Here is a tiny trained network, its code and every weight. The questions are about switching its units off for an input and a target symbol, where a switched-off unit gives its printed mean instead of its output.

import numpy as np


def w(rows, s, z=0):
    codes = np.array(rows[::2]) - 128.0
    scale = np.full(codes.shape[1], s)
    scale[-1] = z or s
    return codes * scale


def f(y):
    return np.maximum(y, 0)


def softmax(a):
    e = np.exp(a - a.max(-1, keepdims=True))
    return e / e.sum(-1, keepdims=True)


def log_softmax(a):
    a = a - a.max(-1, keepdims=True)
    return a - np.log(np.exp(a).sum(-1, keepdims=True))


def net(x, mask):
    ids = ['βελπστω'.index(c) for c in x.split()]
    T = len(ids)
    res = E[ids] + P[:T]
    u = 0
    for l in range(2):
        q, k, v = (res @ M[l].T for M in (Q, K, V))
        z = softmax(np.where(np.tri(T) > 0, q @ k.T / 2**0.5, -1e9)) @ v
        res = res + np.where(mask[u], z, O[l][:, -1]) @ O[l][:, :-1]
        u += 1
        y = f(res @ A[l][:, :-1].T + A[l][:, -1])
        res = res + np.where(mask[u : u + 12], y, B[l][:, -1]) @ B[l][:, :-1]
        u += 12
    return log_softmax(res[-1] @ U[:, :-1].T + U[:, -1])


Q, K, V, O, A, B = {}, {}, {}, {}, {}, {}
E = w([
[175,132,184,108,137,147,82,228,75,143,185,92],'β',
[159,155,120,89,138,101,127,184,114,64,173,130],'ε',
[160,252,93,172,143,81,146,46,171,107,179,125],'λ',
[101,151,218,156,36,230,104,165,126,102,95,207],'π',
[195,88,113,114,99,178,130,185,101,144,118,116],'σ',
[95,158,51,136,171,131,143,115,110,90,146,148],'τ',
[136,138,59,128,67,159,141,120,126,116,140,189],'ω',
],0.022)
P = w([
[109,118,100,166,146,6,79,123,134,120,88,129],'0',
[122,123,161,93,153,128,225,169,126,180,176,112],'1',
[122,177,121,175,140,94,52,167,157,141,99,47],'2',
[219,181,173,84,86,217,140,78,153,67,189,122],'3',
[85,175,84,141,101,147,108,178,128,103,22,84],'4',
[157,111,191,94,185,165,205,61,47,97,248,162],'5',
[128,180,80,183,137,94,68,185,150,125,95,52],'6',
[150,169,161,38,200,141,109,104,129,72,114,153],'7',
[130,176,47,170,83,113,98,183,161,102,60,99],'8',
],0.013)
Q[0] = w([
[64,90,196,111,151,102,254,88,89,180,166,135],'0.h1',
[187,86,147,49,169,168,52,29,128,79,147,188],'0.h1',
],0.0082)
K[0] = w([
[138,222,105,55,86,224,56,101,181,119,149,61],'0.h1',
[191,183,170,86,142,193,253,90,47,143,173,175],'0.h1',
],0.0051)
V[0] = w([
[122,96,117,229,73,171,130,148,82,140,54,157],'0.h1',
[115,10,3,64,92,133,137,90,101,18,113,163],'0.h1',
],0.0051)
O[0] = w([
[204,101,113,102,96,103,72,69,254,122,92,109,252],'0.h1',
[100,147,178,90,42,93,162,83,114,116,131,85,77],'0.h1',
],0.015,0.0019)
A[0] = w([
[155,116,67,142,154,153,113,157,82,249,40,140,85],'0.n1',
[213,111,139,195,120,213,165,165,86,254,220,83,180],'0.n2',
[141,110,121,122,47,187,139,141,104,108,122,124,162],'0.n3',
[155,67,146,68,85,111,200,225,150,88,85,117,252],'0.n4',
[145,166,107,80,167,130,146,193,153,83,141,57,109],'0.n5',
[132,45,177,148,141,103,148,54,97,85,175,177,136],'0.n6',
[145,149,148,124,58,153,153,140,136,82,197,49,87],'0.n7',
[147,136,115,60,78,174,157,132,58,237,131,107,170],'0.n8',
[192,113,182,49,159,146,182,81,165,164,133,157,215],'0.n9',
[48,135,172,167,85,133,51,162,184,120,85,186,185],'0.n10',
[140,53,152,173,144,199,191,134,136,221,77,154,102],'0.n11',
[114,251,126,138,73,106,163,63,110,85,207,166,189],'0.n12',
],0.0067,0.0027)
B[0] = w([
[173,160,170,172,59,62,107,99,231,119,198,174,152],'0.n1',
[52,61,123,138,89,73,153,66,173,200,153,93,208],'0.n2',
[160,156,121,62,176,28,176,114,140,171,142,164,219],'0.n3',
[177,180,84,119,144,107,82,144,54,91,210,122,225],'0.n4',
[166,160,73,160,57,145,128,139,95,196,109,228,202],'0.n5',
[101,173,164,120,173,103,82,38,206,89,175,93,149],'0.n6',
[149,119,125,118,133,99,194,144,136,96,53,83,195],'0.n7',
[114,133,110,83,172,128,127,213,164,106,101,178,176],'0.n8',
[44,158,95,44,233,142,136,95,117,40,157,1,180],'0.n9',
[116,167,78,130,135,83,121,171,160,133,99,144,255],'0.n10',
[90,140,97,101,113,149,112,141,29,220,216,158,160],'0.n11',
[87,72,127,117,166,132,131,243,127,130,74,172,235],'0.n12',
],0.0069,0.01)
Q[1] = w([
[129,94,254,125,174,183,223,35,135,111,183,133],'1.h1',
[152,130,176,92,205,153,122,147,141,106,151,171],'1.h1',
],0.0073)
K[1] = w([
[182,124,136,160,93,255,220,163,159,120,139,103],'1.h1',
[147,103,165,97,165,213,179,77,101,119,182,118],'1.h1',
],0.008)
V[1] = w([
[41,45,79,156,203,111,91,127,193,96,43,179],'1.h1',
[129,193,115,166,244,255,80,236,69,4,74,135],'1.h1',
],0.0046)
O[1] = w([
[204,120,248,112,161,180,132,107,136,94,160,140,252],'1.h1',
[119,111,99,137,162,121,166,116,180,222,61,95,254],'1.h1',
],0.016,0.0043)
A[1] = w([
[128,118,109,40,160,146,171,136,74,198,125,161,160],'1.n1',
[175,143,132,94,210,117,68,107,166,172,159,103,182],'1.n2',
[195,105,246,134,113,144,63,78,111,85,129,116,167],'1.n3',
[108,129,104,132,62,117,85,155,69,4,240,146,98],'1.n4',
[75,77,186,179,203,143,129,66,94,43,70,56,153],'1.n5',
[72,170,111,66,119,154,109,79,118,70,131,107,97],'1.n6',
[165,108,83,169,74,68,42,150,76,106,56,87,141],'1.n7',
[216,156,152,185,121,166,45,23,124,54,62,161,107],'1.n8',
[139,3,95,145,239,77,159,150,153,92,178,142,140],'1.n9',
[111,198,107,145,159,58,100,79,157,62,116,105,241],'1.n10',
[63,105,208,22,122,255,188,147,131,146,188,59,6],'1.n11',
[56,208,76,63,108,152,142,139,89,49,124,30,70],'1.n12',
],0.0062,0.0024)
B[1] = w([
[118,76,175,234,97,106,136,70,109,140,128,74,232],'1.n1',
[50,153,71,133,87,179,189,223,131,116,71,118,232],'1.n2',
[58,175,95,133,73,95,217,111,31,124,86,139,240],'1.n3',
[59,108,123,197,102,116,170,102,209,99,13,199,221],'1.n4',
[141,55,214,197,28,49,135,224,132,86,131,23,136],'1.n5',
[139,168,84,137,123,106,115,29,142,32,117,76,162],'1.n6',
[132,113,7,99,129,200,84,179,118,177,133,65,173],'1.n7',
[179,117,147,87,125,89,105,34,8,174,195,196,245],'1.n8',
[171,119,57,190,33,195,111,182,87,120,154,94,187],'1.n9',
[132,84,151,16,41,234,127,132,70,142,121,105,190],'1.n10',
[205,56,175,85,186,223,183,152,188,206,141,189,163],'1.n11',
[242,255,176,141,141,122,182,100,166,108,83,195,199],'1.n12',
],0.0057,0.012)
U = w([
[105,116,92,188,105,166,63,132,104,137,175,186,123],'β',
[90,105,90,110,137,81,140,121,69,176,105,149,123],'ε',
[215,84,159,188,127,139,122,128,165,145,95,136,61],'λ',
[174,116,138,184,89,206,112,91,57,179,137,167,42],'π',
[100,100,84,64,56,255,77,149,102,136,124,100,199],'σ',
[178,115,188,132,115,82,132,143,154,105,127,81,251],'τ',
[103,169,124,189,62,125,145,73,133,117,148,108,81],'ω',
],0.0058,0.0017)

Each question gives the input, a string of symbols that net reads in full, and the target symbol t.
The units are the heads (2 rows each of Q, K, V and O) and the neurons (one row each of A and B). Each row of codes is followed by its name. A weight is (code - 128) times the scale printed after its matrix; where a second scale follows, it is the last column's (O, A, B and U).
mask holds one flag per unit, layer by layer, with each layer's heads first. A switched-off unit (its flag False) gives its mean, the last column of its rows in O or B, instead of its output. The means were averaged over made-up inputs and are rounded, as every weight is.
A unit's drop is (log p(t) with every unit on - log p(t) with that unit switched off) / (log p(t) with every unit on - log p(t) with every unit switched off).
The circuit of an input: a set's keep is (log p(t) with only the set's units on - log p(t) with every unit switched off) / (log p(t) with every unit on - log p(t) with every unit switched off). Starting from the 12 units with the biggest drops (on a tie, the unit counted first), units are removed one at a time, each time the one whose removal leaves the highest keep (on an exact tie, the one counted first), for as long as the keep stays at least 0.8.
units of the circuit, in order: the units of the circuit, biggest drop first
most important unit: the unit with the biggest drop
top k neurons: the k neurons with the biggest drops, biggest first
top k neurons in layer l: the k neurons of layer l with the biggest drops, biggest first
input π ω λ ω λ, target π: units of the circuit, in order : [1.h1; 0.h1; 1.n8; 0.n10]
input π ω π π σ, target π: units of the circuit, in order : [1.h1; 0.h1; 1.n8; 1.n3]
input π σ ω λ λ π β β, target σ: top 2 neurons in layer 0 : [0.n9; 0.n2]
input ω β ω σ β, target ω: top 2 neurons : [1.n4; 1.n3]
input τ π τ, target τ: top 2 neurons : [0.n12; 1.n5]
input λ σ ω β σ π β ε λ, target λ: units of the circuit, in order : [1.h1; 0.n12; 0.h1]
input π π π ω, target σ: top neuron in layer 0 : [0.n9]
input σ π π π ε σ, target σ: top 2 neurons in layer 0 : [0.n9; 0.n6]
input π σ π π, target ω: top 2 neurons in layer 1 : [1.n4; 1.n12]
input ε π π ε λ β π ε ω, target ε: units of the circuit, in order : [0.h1; 1.h1; 0.n3]
input π π β σ π π τ, target π: top 2 neurons : [0.n10; 1.n8]
input π β π τ, target β: top 3 neurons : [0.n9; 0.n2; 0.n12]
input σ ε τ π σ π σ ω ε, target σ: units of the circuit, in order : [1.n7; 1.n10; 0.h1; 0.n4]
input ω ε π σ ε ε π, target ω: units of the circuit, in order : [1.h1; 0.h1; 1.n4]
input σ λ π, target σ: top 3 neurons in layer 0 : [0.n2; 0.n10; 0.n4]
input σ ε π ε π ω σ π ω, target σ: most important unit : 1.n7
input ε ε τ π π σ ω, target ε: units of the circuit, in order : [0.h1; 1.h1; 0.n2]
input β ε τ, target β: top 3 neurons : [0.n2; 0.n1; 0.n9]
input σ ω π τ, target τ: top 2 neurons : [0.n12; 0.n7]
input ε ε σ, target ε: units of the circuit, in order : [0.h1; 1.h1]
input π π σ π π λ, target σ: top 2 neurons in layer 0 : [0.n6; 0.n9]
input ε σ τ σ β ε, target ω: top 3 neurons in layer 0 : [0.n2; 0.n6; 0.n10]
input π ε ε π σ ω π β ε, target π: most important unit : 0.n10
input ε ε σ τ λ π, target λ: top 2 neurons : [0.n12; 1.n11]
input λ β ε σ ε ε σ π β, target λ: units of the circuit, in order : [1.h1; 0.h1; 0.n12; 1.n3]
input ε ε ε π π τ σ τ, target λ: top 2 neurons in layer 0 : [0.n12; 0.n4]
input ω π ε π σ τ σ π ω, target ω: most important unit : 1.h1
input π τ β, target π: top 4 neurons : [0.n10; 1.n8; 1.n3; 0.n5]
input σ ε σ β π π, target β: units of the circuit, in order : [0.n2; 0.h1; 1.h1; 0.n10]
input σ π λ, target σ: units of the circuit, in order : [1.n10; 1.h1]
